Below is a small trained network, with its code and all its weights. Each question gives an input and a target symbol and asks what happens when units are switched off, that is, made to give their printed mean instead of their output.

import numpy as np


def w(rows, s, z=0):
    codes = np.array(rows[::2]) - 128.0
    scale = np.full(codes.shape[1], s)
    scale[-1] = z or s
    return codes * scale


def norm(h):
    return h / np.sqrt((h * h).mean(-1, keepdims=True) + 1e-5)


def f(y):
    return np.maximum(y, 0)


def softmax(a):
    e = np.exp(a - a.max(-1, keepdims=True))
    return e / e.sum(-1, keepdims=True)


def log_softmax(a):
    a = a - a.max(-1, keepdims=True)
    return a - np.log(np.exp(a).sum(-1, keepdims=True))


def net(x, mask):
    ids = ['αβγδεζλμξπστφψω'.index(c) for c in x.split()]
    T = len(ids)
    res = E[ids] + P[:T]
    u = 0
    for l in range(2):
        q, k, v = (norm(res) @ M[l].T for M in (Q, K, V))
        z = softmax(np.where(np.tri(T) > 0, q @ k.T / 3**0.5, -1e9)) @ v
        res = res + np.where(mask[u], z, O[l][:, -1]) @ O[l][:, :-1]
        u += 1
        y = f(norm(res) @ A[l][:, :-1].T + A[l][:, -1])
        res = res + np.where(mask[u : u + 4], y, B[l][:, -1]) @ B[l][:, :-1]
        u += 4
    return log_softmax(norm(res)[-1] @ U[:, :-1].T + U[:, -1])


Q, K, V, O, A, B = {}, {}, {}, {}, {}, {}
E = w([
[84,142,94,177],'α',
[177,195,116,126],'β',
[120,215,115,125],'γ',
[115,182,48,146],'δ',
[160,59,111,69],'ε',
[126,163,56,145],'ζ',
[170,144,96,46],'λ',
[139,159,101,139],'μ',
[140,158,89,131],'ξ',
[153,147,135,151],'π',
[111,244,169,87],'σ',
[140,152,93,82],'τ',
[156,254,146,153],'φ',
[127,142,110,180],'ψ',
[158,181,143,34],'ω',
],0.0082)
P = w([
[93,106,201,147],'0',
[203,126,59,65],'1',
[81,138,76,77],'2',
[70,226,128,205],'3',
[213,110,83,68],'4',
[68,150,60,75],'5',
[131,247,168,206],'6',
[214,98,97,63],'7',
[63,151,56,70],'8',
[143,231,151,217],'9',
],0.014)
Q[0] = w([
[226,200,160,2],'L0H0',
[102,140,159,120],'L0H0',
[76,97,98,106],'L0H0',
],0.0066)
K[0] = w([
[193,104,210,141],'L0H0',
[5,124,142,57],'L0H0',
[145,132,122,3],'L0H0',
],0.0048)
V[0] = w([
[175,142,139,60],'L0H0',
[97,151,63,157],'L0H0',
[66,1,124,146],'L0H0',
],0.0078)
O[0] = w([
[72,127,42,64,191],'L0H0',
[95,202,205,2,140],'L0H0',
[104,53,154,95,5],'L0H0',
],0.0078,0.003)
A[0] = w([
[1,85,70,128,5],'L0N0',
[63,132,139,40,90],'L0N1',
[107,73,149,36,98],'L0N2',
[236,214,151,137,77],'L0N3',
],0.0085,0.0026)
B[0] = w([
[31,254,179,89,182],'L0N0',
[71,183,78,175,192],'L0N1',
[38,116,86,215,169],'L0N2',
[57,46,42,135,253],'L0N3',
],0.0078,0.0049)
Q[1] = w([
[64,140,177,171],'L1H0',
[251,129,113,95],'L1H0',
[141,124,138,169],'L1H0',
],0.011)
K[1] = w([
[201,255,50,132],'L1H0',
[172,63,244,167],'L1H0',
[173,192,158,125],'L1H0',
],0.0084)
V[1] = w([
[8,252,77,110],'L1H0',
[56,215,211,56],'L1H0',
[118,36,10,2],'L1H0',
],0.0077)
O[1] = w([
[184,33,63,232,255],'L1H0',
[27,57,2,109,150],'L1H0',
[162,157,55,108,124],'L1H0',
],0.0092,0.0069)
A[1] = w([
[140,116,61,88,87],'L1N0',
[186,43,108,116,57],'L1N1',
[139,72,80,34,1],'L1N2',
[103,126,55,254,165],'L1N3',
],0.0096,0.0064)
B[1] = w([
[159,145,113,182,158],'L1N0',
[133,158,200,71,136],'L1N1',
[101,203,147,236,139],'L1N2',
[144,116,245,106,247],'L1N3',
],0.011,0.014)
U = w([
[139,74,57,119,155],'α',
[207,174,141,96,56],'β',
[210,188,87,182,67],'γ',
[199,120,202,159,159],'δ',
[128,144,151,69,124],'ε',
[57,152,135,98,177],'ζ',
[233,210,71,92,3],'λ',
[123,139,153,80,91],'μ',
[141,146,165,63,124],'ξ',
[132,141,141,73,185],'π',
[68,101,253,203,165],'σ',
[115,46,114,113,76],'τ',
[20,81,67,143,63],'φ',
[248,72,64,143,229],'ψ',
[72,162,135,131,98],'ω',
],0.016,0.0028)

Each question gives the input, a string of symbols that net reads in full, and the target symbol t.
The units are the heads (3 rows each of Q, K, V and O) and the neurons (one row each of A and B). Each row of codes is followed by its name. A weight is (code - 128) times the scale printed after its matrix; where a second scale follows, it is the last column's (O, A, B and U).
mask holds one flag per unit, layer by layer, with each layer's heads first. A switched-off unit (its flag False) gives its mean, the last column of its rows in O or B, instead of its output. The means were averaged over made-up inputs and are rounded, as every weight is.
A unit's drop is (log p(t) with every unit on - log p(t) with that unit switched off) / (log p(t) with every unit on - log p(t) with every unit switched off).
The circuit of an input: a set's keep is (log p(t) with only the set's units on - log p(t) with every unit switched off) / (log p(t) with every unit on - log p(t) with every unit switched off). Starting from all 10 units, units are removed one at a time, each time the one whose removal leaves the highest keep (on an exact tie, the one counted first), for as long as the keep stays at least 0.8.
circuit, biggest first: the units of the circuit, biggest drop first
most important unit: the unit with the biggest drop
top k neurons: the k neurons with the biggest drops, biggest first
top k neurons in layer l: the k neurons of layer l with the biggest drops, biggest first
input ε ε π δ ε, target λ: most important unit : L1H0
input π ξ λ ω ξ β λ ζ β, target λ: circuit, biggest first : (L1H0, L0H0)
input ε ξ π ω ψ π μ δ, target λ: circuit, biggest first : (L0H0, L1H0, L1N3)
input γ ω π δ φ ω ξ ε, target σ: top 2 neurons : (L1N2, L1N1)
input δ β π β δ, target φ: top 2 neurons : (L1N3, L0N3)
input δ λ ζ λ σ σ α ε, target φ: top 2 neurons : (L1N3, L0N2)
input ε π ψ ε ε σ, target φ: top 2 neurons in layer 0 : (L0N1, L0N0)
input γ δ δ μ σ, target σ: circuit, biggest first : (L1H0, L0H0)
input τ β π β λ λ μ μ, target γ: top 4 neurons : (L1N3, L1N2, L0N1, L0N3)
input γ φ ζ ζ ζ ξ τ τ, target σ: circuit, biggest first : (L1H0, L0H0, L1N2, L0N1)
input φ λ δ π ε, target δ: top 2 neurons in layer 1 : (L1N1, L1N2)
input ε δ λ ε ε ζ τ π, target λ: circuit, biggest first : (L1H0, L0H0, L1N3)
input λ λ φ λ π β λ φ γ, target γ: circuit, biggest first : (L1H0, L0N3)
input φ ζ δ ξ ε δ δ λ, target δ: top 3 neurons : (L1N1, L1N2, L0N2)
input λ λ λ φ σ, target ψ: circuit, biggest first : (L0N3)
input ζ ξ λ α ε, target ζ: top 2 neurons : (L1N3, L0N0)
input ζ ε ε τ λ τ ξ ξ, target ζ: top 3 neurons in layer 0 : (L0N3, L0N0, L0N1)
input ζ δ λ λ ζ, target ζ: top 2 neurons in layer 0 : (L0N3, L0N0)
input φ λ ε ψ φ π, target γ: circuit, biggest first : (L1H0, L0N3)
input τ ε λ λ λ, target γ: most important unit : L0H0
input τ β μ ε ζ, target γ: top 3 neurons : (L1N3, L1N2, L0N3)
input τ ζ ε τ ζ τ λ δ, target γ: top 2 neurons : (L1N3, L1N2)
input ζ λ β δ π, target ζ: top 3 neurons : (L0N3, L1N3, L0N0)
input ζ δ δ λ φ, target ζ: top 3 neurons : (L0N3, L1N3, L0N0)
input γ α α β ε ε μ λ, target σ: top 3 neurons in layer 0 : (L0N0, L0N1, L0N3)
